Below is a small trained network, with its code and all its weights. Each question gives an input and a target symbol and asks what happens when units are switched off, that is, made to give their printed mean instead of their output.

import numpy as np


def w(rows, s, z=0):
    codes = np.array(rows[::2]) - 128.0
    scale = np.full(codes.shape[1], s)
    scale[-1] = z or s
    return codes * scale


def norm(h):
    return h / np.sqrt((h * h).mean(-1, keepdims=True) + 1e-5)


def f(y):
    return np.maximum(y, 0)


def softmax(a):
    e = np.exp(a - a.max(-1, keepdims=True))
    return e / e.sum(-1, keepdims=True)


def log_softmax(a):
    a = a - a.max(-1, keepdims=True)
    return a - np.log(np.exp(a).sum(-1, keepdims=True))


def net(x, mask):
    ids = ['δθμξσφ'.index(c) for c in x.split()]
    T = len(ids)
    res = E[ids] + P[:T]
    q, k, v = (norm(res) @ M[0].T for M in (Q, K, V))
    z = softmax(np.where(np.tri(T) > 0, q @ k.T / 4**0.5, -1e9)) @ v
    res = res + np.where(mask[0], z, O[0][:, -1]) @ O[0][:, :-1]
    y = f(norm(res) @ A[0][:, :-1].T + A[0][:, -1])
    res = res + np.where(mask[1:9], y, B[0][:, -1]) @ B[0][:, :-1]
    return log_softmax(norm(res)[-1] @ U[:, :-1].T + U[:, -1])


Q, K, V, O, A, B = {}, {}, {}, {}, {}, {}
E = w([
[2,54,29],'δ',
[211,200,167],'θ',
[147,143,207],'μ',
[121,156,182],'ξ',
[113,132,189],'σ',
[151,156,191],'φ',
],0.0072)
P = w([
[183,33,176],'0',
[84,110,180],'1',
[79,100,162],'2',
[162,104,111],'3',
[2,204,173],'4',
[134,151,208],'5',
[203,91,13],'6',
[50,185,150],'7',
[68,112,142],'8',
[193,137,128],'9',
[158,244,159],'10',
[169,193,151],'11',
[212,144,108],'12',
],0.009)
Q[0] = w([
[229,112,108],'h0',
[106,116,106],'h0',
[189,153,7],'h0',
[121,119,237],'h0',
],0.011)
K[0] = w([
[164,216,162],'h0',
[93,118,122],'h0',
[18,139,241],'h0',
[255,145,53],'h0',
],0.01)
V[0] = w([
[225,183,163],'h0',
[9,2,69],'h0',
[219,35,125],'h0',
[32,11,78],'h0',
],0.0048)
O[0] = w([
[70,85,37,232],'h0',
[241,195,234,5],'h0',
[218,136,53,243],'h0',
[255,194,228,32],'h0',
],0.0044,0.0026)
A[0] = w([
[121,45,220,185],'n0',
[65,254,174,23],'n1',
[22,95,168,3],'n2',
[207,78,76,223],'n3',
[190,246,21,188],'n4',
[74,229,203,77],'n5',
[225,235,185,163],'n6',
[59,220,111,147],'n7',
],0.0072,0.0021)
B[0] = w([
[118,194,121,205],'n0',
[31,125,242,240],'n1',
[193,142,125,215],'n2',
[110,59,116,215],'n3',
[80,211,125,236],'n4',
[36,113,225,243],'n5',
[173,4,85,207],'n6',
[158,166,152,252],'n7',
],0.012,0.004)
U = w([
[191,1,133,254],'δ',
[23,139,6,195],'θ',
[103,166,180,52],'μ',
[107,222,209,117],'ξ',
[175,158,174,71],'σ',
[162,238,126,90],'φ',
],0.0085,0.0055)

Each question gives the input, a string of symbols that net reads in full, and the target symbol t.
The units are the heads (4 rows each of Q, K, V and O) and the neurons (one row each of A and B). Each row of codes is followed by its name. A weight is (code - 128) times the scale printed after its matrix; where a second scale follows, it is the last column's (O, A, B and U).
mask holds one flag per unit, heads first, then neurons. A switched-off unit (its flag False) gives its mean, the last column of its rows in O or B, instead of its output. The means were averaged over made-up inputs and are rounded, as every weight is.
A unit's drop is (log p(t) with every unit on - log p(t) with that unit switched off) / (log p(t) with every unit on - log p(t) with every unit switched off).
The circuit of an input: a set's keep is (log p(t) with only the set's units on - log p(t) with every unit switched off) / (log p(t) with every unit on - log p(t) with every unit switched off). Starting from all 9 units, units are removed one at a time, each time the one whose removal leaves the highest keep (on an exact tie, the one counted first), for as long as the keep stays at least 0.8.
circuit, biggest first: the units of the circuit, biggest drop first
most important unit: the unit with the biggest drop
top k neurons: the k neurons with the biggest drops, biggest first
drop when u is switched off: that unit's drop, to one decimal
input θ δ δ δ δ ξ, target δ: circuit, biggest first => (n6, h0)
input ξ ξ ξ δ δ δ, target δ: top 3 neurons => (n6, n4, n7)
input ξ μ ξ σ, target δ: circuit, biggest first => (n4, n1)
input φ φ σ δ ξ μ, target δ: most important unit => n6
input θ ξ ξ φ ξ ξ δ ξ φ, target δ: circuit, biggest first => (h0, n6)
input ξ ξ ξ δ θ σ, target δ: circuit, biggest first => (h0, n6)
input δ δ θ, target δ: circuit, biggest first => (n6, h0)
input ξ μ ξ θ ξ φ ξ φ σ δ, target δ: top 4 neurons => (n4, n0, n1, n5)
input ξ δ ξ θ ξ φ δ μ ξ, target δ: circuit, biggest first => (h0, n6)
input φ φ ξ ξ φ φ φ φ σ, target φ: top 2 neurons => (n6, n3)
input θ θ ξ φ δ ξ θ θ φ, target θ: top 3 neurons => (n1, n6, n5)
input θ ξ ξ ξ μ φ δ μ μ, target δ: top 3 neurons => (n6, n4, n7)
input ξ φ φ φ ξ μ, target φ: drop when n5 is switched off => 0.7
input θ φ φ ξ φ δ φ δ ξ, target φ: drop when n3 is switched off => 0.3
input θ ξ ξ θ σ θ ξ ξ φ ξ σ ξ φ, target θ: drop when h0 is switched off => 0.4
input φ σ φ, target φ: drop when n2 is switched off => 0.2
input ξ φ ξ δ φ φ, target δ: circuit, biggest first => (n6)
